Here is a tiny trained network, its code and every weight. The questions are about switching its units off for an input and a class, where a switched-off unit gives its printed mean instead of its output.

import numpy as np


def w(rows, s, z=0):
    codes = np.array(rows[::2]) - 128.0
    scale = np.full(codes.shape[1], s)
    scale[-1] = z or s
    return codes * scale


def f(y):
    return y / 2 * (1 + np.tanh(0.7978845608 * (y + 0.044715 * y**3)))


def log_softmax(a):
    a = a - a.max(-1, keepdims=True)
    return a - np.log(np.exp(a).sum(-1, keepdims=True))


def net(x, mask):
    res = np.array(x, float).reshape(1, 8) / 4 @ E
    y = f(res @ A[0][:, :-1].T + A[0][:, -1])
    res = res + np.where(mask, y, B[0][:, -1]) @ B[0][:, :-1]
    return log_softmax(res[-1] @ U[:, :-1].T + U[:, -1])


A, B = {}, {}
E = w([
[114,211,31],'x0',
[35,2,113],'x1',
[76,142,21],'x2',
[43,91,68],'x3',
[141,66,180],'x4',
[222,126,71],'x5',
[148,110,181],'x6',
[168,94,74],'x7',
],0.0056)
A[0] = w([
[165,140,50,251],'N0',
[104,118,146,188],'N1',
[191,14,89,106],'N2',
[51,230,72,67],'N3',
[69,103,173,179],'N4',
[255,176,133,130],'N5',
[150,125,158,172],'N6',
[97,113,156,179],'N7',
[89,131,138,164],'N8',
[60,175,130,29],'N9',
[87,109,165,134],'N10',
[174,54,108,253],'N11',
[102,103,130,8],'N12',
[46,101,194,76],'N13',
[144,164,159,155],'N14',
[89,110,163,113],'N15',
[52,166,149,3],'N16',
[177,213,193,12],'N17',
],0.011,0.0048)
B[0] = w([
[83,53,114,247],'N0',
[158,116,102,162],'N1',
[84,105,72,204],'N2',
[3,170,85,206],'N3',
[188,121,87,191],'N4',
[35,100,187,254],'N5',
[108,78,134,165],'N6',
[169,118,106,165],'N7',
[138,121,84,152],'N8',
[39,168,108,135],'N9',
[174,128,113,157],'N10',
[113,35,85,239],'N11',
[153,152,202,115],'N12',
[190,143,97,178],'N13',
[138,86,142,163],'N14',
[168,131,119,147],'N15',
[66,166,103,130],'N16',
[112,95,190,182],'N17',
],0.032,0.0063)
U = w([
[121,150,122,136],'0',
[144,251,223,1],'1',
[104,91,174,127],'2',
[90,94,126,173],'3',
[130,87,126,151],'4',
],0.012,0.0097)

Each question gives the input, the list of numbers given to net, and the class t.
The units are the neurons (one row each of A and B). Each row of codes is followed by its name. A weight is (code - 128) times the scale printed after its matrix; where a second scale follows, it is the last column's (A, B and U).
mask holds one flag per neuron, in row order. A switched-off neuron (its flag False) gives its mean, the last column of its row in B, instead of its output. The means were averaged over made-up inputs and are rounded, as every weight is.
A unit's drop is (log p(t) with every unit on - log p(t) with that unit switched off) / (log p(t) with every unit on - log p(t) with every unit switched off).
The circuit of an input: a set's keep is (log p(t) with only the set's units on - log p(t) with every unit switched off) / (log p(t) with every unit on - log p(t) with every unit switched off). Starting from the 12 units with the biggest drops (on a tie, the unit counted first), units are removed one at a time, each time the one whose removal leaves the highest keep (on an exact tie, the one counted first), for as long as the keep stays at least 0.8.
circuit, biggest first: the units of the circuit, biggest drop first
most important unit: the unit with the biggest drop
k most important neurons: the k neurons with the biggest drops, biggest first
drop when u is switched off: that unit's drop, to one decimal
input [4,-8,-8,2,-3,7,-8,8], class 2: most important unit	N5
input [6,2,7,-2,-1,-2,4,-6], class 0: circuit, biggest first	(N11; N5)
input [7,-1,-2,-3,-3,-1,1,-2], class 2: circuit, biggest first	(N2; N11)
input [-2,5,-3,-2,-8,2,-3,0], class 4: circuit, biggest first	(N5; N3)
input [1,8,-4,3,-7,8,1,-7], class 4: circuit, biggest first	(N5; N3)
input [8,-3,0,-7,-3,-1,0,-3], class 2: circuit, biggest first	(N17; N5)
input [-1,1,3,-1,0,-3,7,-5], class 0: circuit, biggest first	(N0; N11; N5)
input [3,-6,0,0,-3,2,5,5], class 2: 2 most important neurons	(N5; N2)
input [7,8,-4,-7,3,5,4,-8], class 4: drop when N3 is switched off	0.3
input [-7,6,3,0,7,0,-3,-1], class 4: drop when N11 is switched off	0.0
input [5,-6,-5,-4,-2,-6,-3,3], class 2: drop when N17 is switched off	0.1
input [8,3,-8,-5,-3,-8,2,-3], class 0: drop when N11 is switched off	0.3
